Below is a small trained network, with its code and all its weights. Each question gives an input and a class and asks what happens when units are switched off, that is, made to give their printed mean instead of their output.

import numpy as np


def w(rows, s, z=0):
    codes = np.array(rows[::2]) - 128.0
    scale = np.full(codes.shape[1], s)
    scale[-1] = z or s
    return codes * scale


def norm(h):
    return h / np.sqrt((h * h).mean(-1, keepdims=True) + 1e-5)


def f(y):
    return np.maximum(y, 0)


def log_softmax(a):
    a = a - a.max(-1, keepdims=True)
    return a - np.log(np.exp(a).sum(-1, keepdims=True))


def net(x, mask):
    res = np.array(x, float).reshape(1, 8) / 4 @ E
    u = 0
    for l in range(3):
        y = f(norm(res) @ A[l][:, :-1].T + A[l][:, -1])
        res = res + np.where(mask[u : u + 6], y, B[l][:, -1]) @ B[l][:, :-1]
        u += 6
    return log_softmax(norm(res)[-1] @ U[:, :-1].T + U[:, -1])


A, B = {}, {}
E = w([
[125,122,127,122,124,129,123,134,135],'x0',
[179,159,90,125,75,142,91,231,31],'x1',
[106,87,147,171,126,121,127,155,129],'x2',
[103,111,133,100,103,119,121,140,155],'x3',
[81,215,139,190,106,255,29,104,179],'x4',
[119,115,131,132,125,126,128,136,132],'x5',
[8,155,127,85,175,141,160,147,78],'x6',
[171,96,243,85,155,199,132,125,106],'x7',
],0.0067)
A[0] = w([
[120,83,110,137,172,161,168,75,203,11],'0.n1',
[213,130,173,176,35,75,106,63,193,2],'0.n2',
[140,133,253,106,138,163,137,83,122,55],'0.n3',
[108,175,30,190,105,96,185,124,223,42],'0.n4',
[102,112,151,159,155,132,102,24,180,63],'0.n5',
[114,46,91,135,161,159,226,23,175,97],'0.n6',
],0.0071,0.006)
B[0] = w([
[170,221,205,111,72,70,95,115,187,167],'0.n1',
[153,90,25,154,255,247,198,221,215,207],'0.n2',
[95,67,119,89,181,93,51,93,83,215],'0.n3',
[101,74,116,85,210,70,26,70,46,216],'0.n4',
[136,204,201,184,86,63,99,203,162,221],'0.n5',
[173,221,207,120,132,23,125,213,184,253],'0.n6',
],0.0079,0.0039)
A[1] = w([
[69,222,163,175,115,228,56,103,175,77],'1.n1',
[148,121,163,85,163,59,254,149,118,71],'1.n2',
[188,60,190,117,159,138,93,79,132,69],'1.n3',
[124,147,119,118,113,132,127,211,56,82],'1.n4',
[27,184,145,96,194,131,170,137,136,35],'1.n5',
[180,159,101,122,60,161,90,192,74,3],'1.n6',
],0.0093,0.0029)
B[1] = w([
[238,4,107,107,29,57,219,41,70,255],'1.n1',
[208,76,85,170,41,115,142,24,81,227],'1.n2',
[3,202,69,103,193,190,94,123,75,171],'1.n3',
[132,190,202,143,127,128,116,138,248,185],'1.n4',
[186,173,81,187,172,222,172,204,226,200],'1.n5',
[117,225,232,166,126,63,74,146,240,181],'1.n6',
],0.0071,0.0085)
A[2] = w([
[143,105,234,57,192,177,73,129,65,25],'2.n1',
[255,102,73,132,211,203,144,187,198,241],'2.n2',
[196,77,62,180,42,98,87,85,97,110],'2.n3',
[85,119,36,133,205,47,15,156,110,154],'2.n4',
[175,168,161,94,166,192,231,202,94,114],'2.n5',
[129,139,97,131,171,195,244,206,163,2],'2.n6',
],0.0069,0.0023)
B[2] = w([
[9,179,106,140,196,131,62,89,90,162],'2.n1',
[64,124,108,164,98,183,171,223,139,241],'2.n2',
[110,100,142,69,136,180,155,106,67,254],'2.n3',
[46,168,155,116,183,223,71,106,115,187],'2.n4',
[122,126,36,158,155,116,113,139,190,161],'2.n5',
[111,112,53,177,180,169,163,163,173,158],'2.n6',
],0.011,0.0077)
U = w([
[188,24,153,83,39,119,234,34,47,252],'0',
[169,228,247,157,112,13,118,150,227,163],'1',
[101,95,38,182,166,228,220,212,196,28],'2',
[14,144,108,95,234,131,38,24,39,12],'3',
],0.012,0.0036)

Each question gives the input, the list of numbers given to net, and the class t.
The units are the neurons (one row each of A and B). Each row of codes is followed by its name. A weight is (code - 128) times the scale printed after its matrix; where a second scale follows, it is the last column's (A, B and U).
mask holds one flag per neuron, layer by layer. A switched-off neuron (its flag False) gives its mean, the last column of its row in B, instead of its output. The means were averaged over made-up inputs and are rounded, as every weight is.
A unit's drop is (log p(t) with every unit on - log p(t) with that unit switched off) / (log p(t) with every unit on - log p(t) with every unit switched off).
The circuit of an input: a set's keep is (log p(t) with only the set's units on - log p(t) with every unit switched off) / (log p(t) with every unit on - log p(t) with every unit switched off). Starting from the 12 units with the biggest drops (on a tie, the unit counted first), units are removed one at a time, each time the one whose removal leaves the highest keep (on an exact tie, the one counted first), for as long as the keep stays at least 0.8.
circuit, biggest first: the units of the circuit, biggest drop first
most important unit: the unit with the biggest drop
k most important neurons: the k neurons with the biggest drops, biggest first
top k neurons in layer l: the k neurons of layer l with the biggest drops, biggest first
input [6,-8,7,6,6,4,-2,4], class 1: circuit, biggest first	0.n5
input [4,7,-5,7,5,6,3,-7], class 1: 2 most important neurons	1.n6; 1.n4
input [-2,-8,5,-3,-7,-1,-3,-3], class 1: 2 most important neurons	0.n6; 1.n1
input [8,-3,4,-6,4,-3,1,4], class 0: 3 most important neurons	1.n1; 0.n4; 0.n5
input [-4,2,8,0,7,-8,-2,6], class 0: 2 most important neurons	1.n1; 0.n4
input [4,-4,4,-4,1,6,-4,-5], class 3: 2 most important neurons	0.n4; 2.n4
input [-2,2,8,7,-6,7,0,-7], class 3: top 2 neurons in layer 0	0.n4; 0.n6
input [6,2,-5,6,-6,-5,3,7], class 3: 3 most important neurons	1.n1; 2.n1; 1.n3
input [-1,5,-1,5,-5,8,-5,-8], class 3: 2 most important neurons	1.n1; 2.n4
input [-4,2,1,7,-4,2,-4,-6], class 3: top 2 neurons in layer 1	1.n1; 1.n5
input [7,4,0,-1,0,8,4,-6], class 3: 4 most important neurons	0.n4; 0.n2; 2.n4; 0.n6
input [4,-6,-8,7,-5,-4,-7,-1], class 2: top 2 neurons in layer 1	1.n1; 1.n6
input [-7,-7,-7,8,7,-3,-2,-1], class 0: 3 most important neurons	1.n1; 1.n6; 1.n4
input [-3,-2,-2,-1,-6,-4,-4,-7], class 3: 2 most important neurons	0.n4; 1.n1
input [-4,-2,-6,-7,1,5,7,2], class 2: most important unit	1.n5
input [-1,4,2,2,-3,-6,-2,-4], class 1: circuit, biggest first	1.n6; 1.n4
input [5,-1,-6,1,-2,2,6,-8], class 3: top 2 neurons in layer 0	0.n4; 0.n2
input [6,7,-3,-7,-6,8,3,2], class 1: top 3 neurons in layer 1	1.n4; 1.n6; 1.n1
input [-7,6,7,6,4,-1,2,2], class 1: top 3 neurons in layer 1	1.n6; 1.n4; 1.n2
input [3,0,5,0,-3,8,2,-1], class 0: most important unit	1.n2
